Below is a small trained network, with its code and all its weights. Each question gives an input and a target symbol and asks what happens when units are switched off, that is, made to give their printed mean instead of their output.

import numpy as np


def w(rows, s, z=0):
    codes = np.array(rows[::2]) - 128.0
    scale = np.full(codes.shape[1], s)
    scale[-1] = z or s
    return codes * scale


def norm(h):
    return h / np.sqrt((h * h).mean(-1, keepdims=True) + 1e-5)


def f(y):
    return y / 2 * (1 + np.tanh(0.7978845608 * (y + 0.044715 * y**3)))


def softmax(a):
    e = np.exp(a - a.max(-1, keepdims=True))
    return e / e.sum(-1, keepdims=True)


def log_softmax(a):
    a = a - a.max(-1, keepdims=True)
    return a - np.log(np.exp(a).sum(-1, keepdims=True))


def net(x, mask):
    ids = ['ΓΘαβεζμπσφψ'.index(c) for c in x.split()]
    T = len(ids)
    res = E[ids] + P[:T]
    u = 0
    for l in range(2):
        q, k, v = (norm(res) @ M[l].T for M in (Q, K, V))
        z = softmax(np.where(np.tri(T) > 0, q @ k.T / 2**0.5, -1e9)) @ v
        res = res + np.where(mask[u], z, O[l][:, -1]) @ O[l][:, :-1]
        u += 1
        y = f(norm(res) @ A[l][:, :-1].T + A[l][:, -1])
        res = res + np.where(mask[u : u + 16], y, B[l][:, -1]) @ B[l][:, :-1]
        u += 16
    return log_softmax(norm(res)[-1] @ U[:, :-1].T + U[:, -1])


Q, K, V, O, A, B = {}, {}, {}, {}, {}, {}
E = w([
[134,155,117],'Γ',
[36,98,2],'Θ',
[68,142,99],'α',
[205,138,155],'β',
[96,173,169],'ε',
[19,202,214],'ζ',
[75,165,68],'μ',
[61,149,94],'π',
[153,10,154],'σ',
[113,163,146],'φ',
[107,73,48],'ψ',
],0.019)
P = w([
[27,20,253],'0',
[139,184,138],'1',
[141,130,135],'2',
[163,166,155],'3',
[157,127,138],'4',
[164,163,161],'5',
[122,151,107],'6',
],0.0078)
Q[0] = w([
[243,152,69],'0.h1',
[111,193,248],'0.h1',
],0.014)
K[0] = w([
[83,140,36],'0.h1',
[255,212,137],'0.h1',
],0.012)
V[0] = w([
[245,130,159],'0.h1',
[202,64,3],'0.h1',
],0.0027)
O[0] = w([
[200,111,150,12],'0.h1',
[153,45,255,5],'0.h1',
],0.0033,0.002)
A[0] = w([
[119,95,79,98],'0.n1',
[133,145,165,55],'0.n2',
[163,13,48,123],'0.n3',
[167,186,141,92],'0.n4',
[120,45,228,107],'0.n5',
[112,99,92,78],'0.n6',
[209,94,157,3],'0.n7',
[115,98,90,94],'0.n8',
[131,123,127,156],'0.n9',
[119,125,115,37],'0.n10',
[208,6,56,81],'0.n11',
[115,94,116,169],'0.n12',
[118,107,106,99],'0.n13',
[131,46,27,97],'0.n14',
[197,122,136,67],'0.n15',
[161,146,117,152],'0.n16',
],0.017,0.0044)
B[0] = w([
[83,71,145,186],'0.n1',
[133,169,141,117],'0.n2',
[149,71,238,228],'0.n3',
[165,194,148,191],'0.n4',
[171,2,180,203],'0.n5',
[90,86,126,166],'0.n6',
[142,97,37,142],'0.n7',
[90,84,131,172],'0.n8',
[129,127,129,135],'0.n9',
[102,124,115,108],'0.n10',
[217,152,229,223],'0.n11',
[124,95,129,175],'0.n12',
[102,104,123,142],'0.n13',
[60,25,186,253],'0.n14',
[153,94,106,127],'0.n15',
[153,145,154,141],'0.n16',
],0.034,0.0037)
Q[1] = w([
[67,134,236],'1.h1',
[8,247,169],'1.h1',
],0.011)
K[1] = w([
[114,162,147],'1.h1',
[242,186,248],'1.h1',
],0.015)
V[1] = w([
[201,209,173],'1.h1',
[31,161,254],'1.h1',
],0.013)
O[1] = w([
[77,255,25,173],'1.h1',
[61,245,246,253],'1.h1',
],0.0082,0.0062)
A[1] = w([
[96,83,92,114],'1.n1',
[96,142,121,70],'1.n2',
[143,139,91,114],'1.n3',
[120,131,102,111],'1.n4',
[186,108,182,8],'1.n5',
[106,123,109,102],'1.n6',
[157,92,37,87],'1.n7',
[120,133,123,120],'1.n8',
[122,132,167,53],'1.n9',
[141,141,159,132],'1.n10',
[138,119,126,143],'1.n11',
[201,95,49,2],'1.n12',
[252,128,91,129],'1.n13',
[204,147,153,109],'1.n14',
[98,77,131,78],'1.n15',
[164,114,85,131],'1.n16',
],0.029,0.0048)
B[1] = w([
[177,213,81,227],'1.n1',
[135,85,189,180],'1.n2',
[173,131,87,141],'1.n3',
[161,118,114,139],'1.n4',
[163,234,157,179],'1.n5',
[163,130,138,157],'1.n6',
[128,2,111,138],'1.n7',
[132,115,145,138],'1.n8',
[75,124,121,152],'1.n9',
[129,103,92,161],'1.n10',
[126,134,117,126],'1.n11',
[44,26,248,137],'1.n12',
[102,47,5,182],'1.n13',
[210,121,140,186],'1.n14',
[96,193,18,255],'1.n15',
[96,103,93,124],'1.n16',
],0.038,0.0074)
U = w([
[233,79,71,113],'Γ',
[10,63,113,187],'Θ',
[81,126,102,112],'α',
[121,7,89,171],'β',
[166,213,202,42],'ε',
[19,183,203,85],'ζ',
[61,129,76,130],'μ',
[60,141,70,142],'π',
[199,81,192,189],'σ',
[198,161,153,82],'φ',
[102,77,186,253],'ψ',
],0.013,0.0048)

Each question gives the input, a string of symbols that net reads in full, and the target symbol t.
The units are the heads (2 rows each of Q, K, V and O) and the neurons (one row each of A and B). Each row of codes is followed by its name. A weight is (code - 128) times the scale printed after its matrix; where a second scale follows, it is the last column's (O, A, B and U).
mask holds one flag per unit, layer by layer, with each layer's heads first. A switched-off unit (its flag False) gives its mean, the last column of its rows in O or B, instead of its output. The means were averaged over made-up inputs and are rounded, as every weight is.
A unit's drop is (log p(t) with every unit on - log p(t) with that unit switched off) / (log p(t) with every unit on - log p(t) with every unit switched off).
The circuit of an input: a set's keep is (log p(t) with only the set's units on - log p(t) with every unit switched off) / (log p(t) with every unit on - log p(t) with every unit switched off). Starting from the 12 units with the biggest drops (on a tie, the unit counted first), units are removed one at a time, each time the one whose removal leaves the highest keep (on an exact tie, the one counted first), for as long as the keep stays at least 0.8.
units of the circuit, in order: the units of the circuit, biggest drop first
top k neurons: the k neurons with the biggest drops, biggest first
k most important neurons of layer l: the k neurons of layer l with the biggest drops, biggest first
drop when u is switched off: that unit's drop, to one decimal
input μ φ π Θ, target Θ: units of the circuit, in order	0.n14
input μ ζ μ π π μ, target ζ: 2 most important neurons of layer 0	0.n5; 0.n14
input ε π α Γ ε π, target ε: 4 most important neurons of layer 1	1.n13; 1.n15; 1.n2; 1.n10
input φ β π φ Γ π, target Γ: top 4 neurons	0.n14; 0.n3; 0.n5; 0.n11
input Θ π Θ π μ π, target Θ: units of the circuit, in order	1.h1; 0.n11
input Θ α σ π α π, target σ: 4 most important neurons of layer 0	0.n14; 0.n3; 0.n5; 0.n11
input φ β ε β, target β: units of the circuit, in order	0.n7; 1.n13
input π π σ μ, target σ: top 3 neurons	0.n3; 0.n5; 1.n15
input π β π, target β: top 3 neurons	0.n3; 0.n5; 1.n7
input ψ α π π, target ψ: units of the circuit, in order	0.n14; 1.n15; 1.n1
input Θ μ α π, target Θ: top 4 neurons	0.n5; 0.n11; 0.n14; 0.n3
input π π ε α, target ε: 2 most important neurons of layer 1	1.n13; 1.n15
input Γ μ ζ π, target ζ: 2 most important neurons of layer 1	1.n14; 1.n13
input μ σ π π Γ π, target Γ: 4 most important neurons of layer 0	0.n14; 0.n3; 0.n11; 0.n5
input Γ ψ α π, target ψ: 2 most important neurons of layer 1	1.n15; 1.n2
input π ε β, target β: 2 most important neurons of layer 1	1.n13; 1.n12
input π σ ψ μ, target ψ: 2 most important neurons of layer 1	1.n15; 1.n1
input β σ α π, target σ: 3 most important neurons of layer 1	1.n15; 1.n2; 1.n1
input σ μ φ π ε μ, target ε: 4 most important neurons of layer 0	0.n14; 0.n3; 0.n7; 0.n15
input π π π μ ζ π, target ζ: top neuron	0.n5
input α ε α μ, target ε: drop when 0.n11 is switched off	0.2
